[-0.582, 7.302, -3.563, 1.675, -1.414, -1.821, 1.046, -1.739, 8.139, 2.348, 0.114, -2.109]  k624
[0.071, -2.488, 4.776, 1.705, 0.607, 0.801, -4.534, 4.776, 1.230, 4.776, -1.948, 4.776]  k936
[-2.922, -2.922, 0.801, 0.485, 0.727, -1.233, 1.394, 2.812, -6.099, -5.787, -2.094, 1.469]  k590
[-0.582, 7.302, -3.563, 1.675, -1.414, -1.821, 1.046, 1.901, -2.557, -0.407, -2.235, -2.745]  k857
has: [0.114, -2.108]
no
has: [1.394, 2.812, -6.099]
yes
has: [0.727, -1.233]
yes
again k590: 
[-2.922]
again k936: 
[4.776]
asked: [-0.582, 7.302, -3.563, 1.675, -1.414, -1.821, 1.046, 1.901, -2.557, -0.407, -2.235, -2.745]
k857

[-2.638, 1.258, 5.410, 3.925, -2.067, -4.651, 2.958, 1.364, 2.136, 7.032, 6.131, -1.517, 3.985, -1.585, 0.796, 1.574, -2.505, -4.989, -3.373] : k676
[-2.638, 1.258, 5.410, 3.925, -2.067, -4.651, 2.958, 1.364, 2.136, 7.032, 0.632, -1.517, 3.985, -1.585, 0.796, 1.574, -2.505, -4.989, -3.373] : k895
[-2.638, 1.258, 5.410, 3.925, -2.067, -4.651, 2.958, 1.364, 2.136, 7.032, 6.131, -1.517, 3.985, -1.585, 0.796, -0.002, -2.505, -4.989, -3.373] : k337
has: [6.131, -1.517, 3.985, -1.585]
yes
has: [3.925, -2.067, -4.651]
yes

[5.879, 5.879, -4.027, -4.515, -2.042, 4.031, -2.306, 2.468, -4.515, -4.515, -4.515, -2.197, -2.587, -3.524, -2.744, 6.224, -2.334, -1.985, -2.105, -3.012, 6.282, 4.123]  k481
[-2.119, 1.687, -4.940, 2.509, 0.884, -2.569, 0.043, -2.351, -4.258, -2.351, 1.088, 0.956, 2.483, -5.186, 1.704, 1.612, -0.037, -2.177, 1.245, 2.218, -2.351, -2.351]  k654
[3.154, 5.879, -4.027, -4.515, -2.042, 4.031, -2.306, 2.468, -1.054, -4.515, 5.253, -2.197, -2.587, -3.524, -2.744, 6.224, -2.334, -1.985, -2.105, -3.012, 6.282, 4.123]  k520
[-1.010, -5.598, 0.008, -0.133, 1.626, 0.689, 0.751, -0.812, 0.062, 0.063, -1.657, 6.510, 5.141, 0.388, 4.022, -2.507, 1.248, 0.756, 6.596, -3.723, -2.440, -0.978]  k419
again k654: 
[-2.351]
has: [-2.351, 0.043, -2.569]
no
has: [1.704, -5.186]
no
asked: [5.879, 5.879, -4.027, -4.515, -2.042, 4.031, -2.306, 2.468, -4.515, -4.515, -4.515, -2.197, -2.587, -3.524, -2.744, 6.224, -2.334, -1.985, -2.105, -3.012, 6.282, 4.123]
k481
asked: [-1.010, -5.598, 0.008, -0.133, 1.626, 0.689, 0.751, -0.812, 0.062, 0.063, -1.657, 6.510, 5.141, 0.388, 4.022, -2.507, 1.248, 0.756, 6.596, -3.723, -2.440, -0.978]
k419
again k520: 
[-4.515]
has: [-1.657, 6.510]
yes

[-2.459, 2.297, -1.831, -1.872] -> k398
[-4.123, 4.435, 1.904, -5.580] -> k175
[4.562, -7.793, -4.470, 4.562] -> k876
[-5.304, 0.204, -6.084, 0.832] -> k180
[3.028, -8.331, -3.172, 5.850] -> k112
[-3.791, 1.781, -2.089, 0.246] -> k763
[5.634, 0.305, 5.634, 0.144] -> k231
[4.276, -3.240, 5.595, 2.888] -> k786
[3.196, -6.593, 0.424, 5.908] -> k572
[0.651, 3.068, 1.799, -3.640] -> k729
[2.600, 2.600, 2.600, -1.535] -> k799
again k876: 
[4.562]
has: [-8.331, -3.172]
yes
has: [5.634, 0.144]
yes
again k231: 
[5.634]
has: [2.600, 2.600]
yes
again k799: 
[2.600]
has: [-6.593, 0.424, 5.908]
yes

[3.147, 0.236, 7.526, -1.528, 7.526, 3.147] : k212
[-5.007, 2.332, -5.324, 2.332, 2.825, -2.342] : k295
[-4.663, -6.658, -4.723, 2.060, 2.835, -2.162] : k153
again k295: 
[2.332]
has: [2.332, 2.825]
yes
asked: [3.147, 0.236, 7.526, -1.528, 7.526, 3.147]
k212

[0.818, 1.041, 3.048, 3.570, 2.817, -3.952, 1.398, -0.336, 0.973, 2.093, 2.388, -3.421, 0.921, 0.509, 2.070, -0.194, 1.956, -1.534, -3.917] -> k171
[0.805, -3.107, 1.551, 1.094, 2.539, -0.923, 3.736, 0.998, 1.551, 0.519, 2.387, 0.362, -1.703, -1.880, 1.291, -1.503, 1.157, 1.551, 1.551] -> k262
[5.445, 0.086, 3.655, 1.668, 0.886, -1.451, -1.219, -3.002, -1.791, 4.318, 0.275, 0.501, -5.285, -2.718, 7.017, -2.933, 6.172, 1.364, 0.078] -> k77
[-3.656, -0.341, -2.010, -0.114, 0.379, -0.288, 1.280, 2.378, 1.509, -2.751, -0.124, -0.808, 3.818, 1.667, -4.488, 1.766, -3.853, -1.386, -0.634] -> k756
[-0.292, 2.017, -0.289, -0.224, -0.190, -0.292, 0.473, 1.081, 2.890, 0.071, 0.022, -3.449, 3.163, 2.291, -0.571, 1.642, -0.597, -3.378, -0.571] -> k705
[1.122, -0.857, 2.671, 3.467, 3.014, -4.106, 2.575, 0.680, -0.532, 1.822, 2.665, -3.098, 0.125, -0.786, 1.914, -1.115, 2.226, -1.152, -3.959] -> k319
has: [0.518, 2.387, 0.362]
no
asked: [5.445, 0.086, 3.655, 1.668, 0.886, -1.451, -1.219, -3.002, -1.791, 4.318, 0.275, 0.501, -5.285, -2.718, 7.017, -2.933, 6.172, 1.364, 0.078]
k77
again k262: 
[1.551]
has: [2.093, 2.389]
no
asked: [1.122, -0.857, 2.671, 3.467, 3.014, -4.106, 2.575, 0.680, -0.532, 1.822, 2.665, -3.098, 0.125, -0.786, 1.914, -1.115, 2.226, -1.152, -3.959]
k319
has: [0.021, -3.449]
no
has: [0.362, -1.704, -1.880]
no

[-0.805, 0.023, -8.634, 2.292, -3.538, -3.103] : k205
[-3.178, 2.221, -4.994, -1.298, -0.694, -5.332] : k486
[-1.237, 1.122, 2.287, -1.657, 0.570, -3.103] : k633
[3.941, -3.493, -0.443, 4.445, -1.642, 7.667] : k689
[-1.657, 0.463, 5.018, -1.657, 1.519, -0.875] : k505
[-2.100, 2.221, 4.107, -3.810, 3.731, -1.989] : k426
[-1.237, 1.561, 5.018, -3.451, 2.783, -1.989] : k270
[0.058, 0.463, -1.353, -0.939, 2.783, 2.467] : k596
[1.137, -2.175, -7.269, 5.522, -6.066, -0.132] : k957
[3.941, -4.372, -2.718, 6.599, -5.434, 5.067] : k406
[-2.100, 2.001, 3.197, -3.451, 1.835, -3.475] : k443
has: [-1.237, 1.122, 2.286]
no
again k505: 
[-1.657]
asked: [-3.178, 2.221, -4.994, -1.298, -0.694, -5.332]
k486

[-2.222, 2.309, 8.641, -3.410] -> k849
[-3.781, -5.389, 4.525, 4.525] -> k18
[-7.622, -7.022, 0.314, -0.240] -> k500
[7.170, 7.170, 7.170, 2.218] -> k399
again k399: 
[7.170]
again k18: 
[4.525]
has: [7.170, 7.170, 2.218]
yes
asked: [-3.781, -5.389, 4.525, 4.525]
k18
has: [7.170, 7.169, 2.218]
no
asked: [7.170, 7.170, 7.170, 2.218]
k399

[-1.036, -0.472, 1.299, 0.684]  k747
[1.747, -0.927, -6.795, 1.994]  k611
[2.275, -0.985, -7.221, 2.339]  k266
[-1.198, -0.373, -1.198, -1.198]  k945
[1.014, -0.231, 0.224, -0.273]  k3
[-1.005, -0.343, 1.094, 0.867]  k870
[-1.005, -0.845, 1.094, 0.867]  k575
[1.501, -0.432, -7.332, 2.317]  k338
[1.791, 2.613, -7.575, 2.613]  k382
[0.687, -0.455, 0.106, -0.271]  k142
[-7.116, -7.116, -7.116, -7.116]  k982
has: [2.275, -0.985, -7.221, 2.339]
yes
again k945: 
[-1.198]
again k382: 
[2.613]
again k982: 
[-7.116]

[3.393, -4.007, -7.142, 4.914, -0.545, -4.007, -6.397, -1.333, 5.635] : k861
[4.258, 3.511, 0.270, 4.526, -6.936, -6.786, 2.133, -5.801, 3.611] : k265
[5.861, 3.771, 4.681, 3.460, -2.951, -3.819, 4.318, -3.899, 2.627] : k985
has: [4.681, 3.460, -2.951, -3.819, 4.318]
yes
again k861: 
[-4.007]

[-3.511, 7.241, -3.500, 1.934] -> k859
[-4.312, 1.673, -0.889, -2.352] -> k998
[-0.181, -0.181, 1.548, -0.181] -> k599
[2.560, -6.695, 2.560, -3.659] -> k605
[-2.583, 4.488, -3.970, 2.038] -> k420
[-4.130, 7.819, -3.332, 1.176] -> k822
again k605: 
[2.560]
has: [-0.889, -2.352]
yes
again k599: 
[-0.181]
asked: [-4.312, 1.673, -0.889, -2.352]
k998

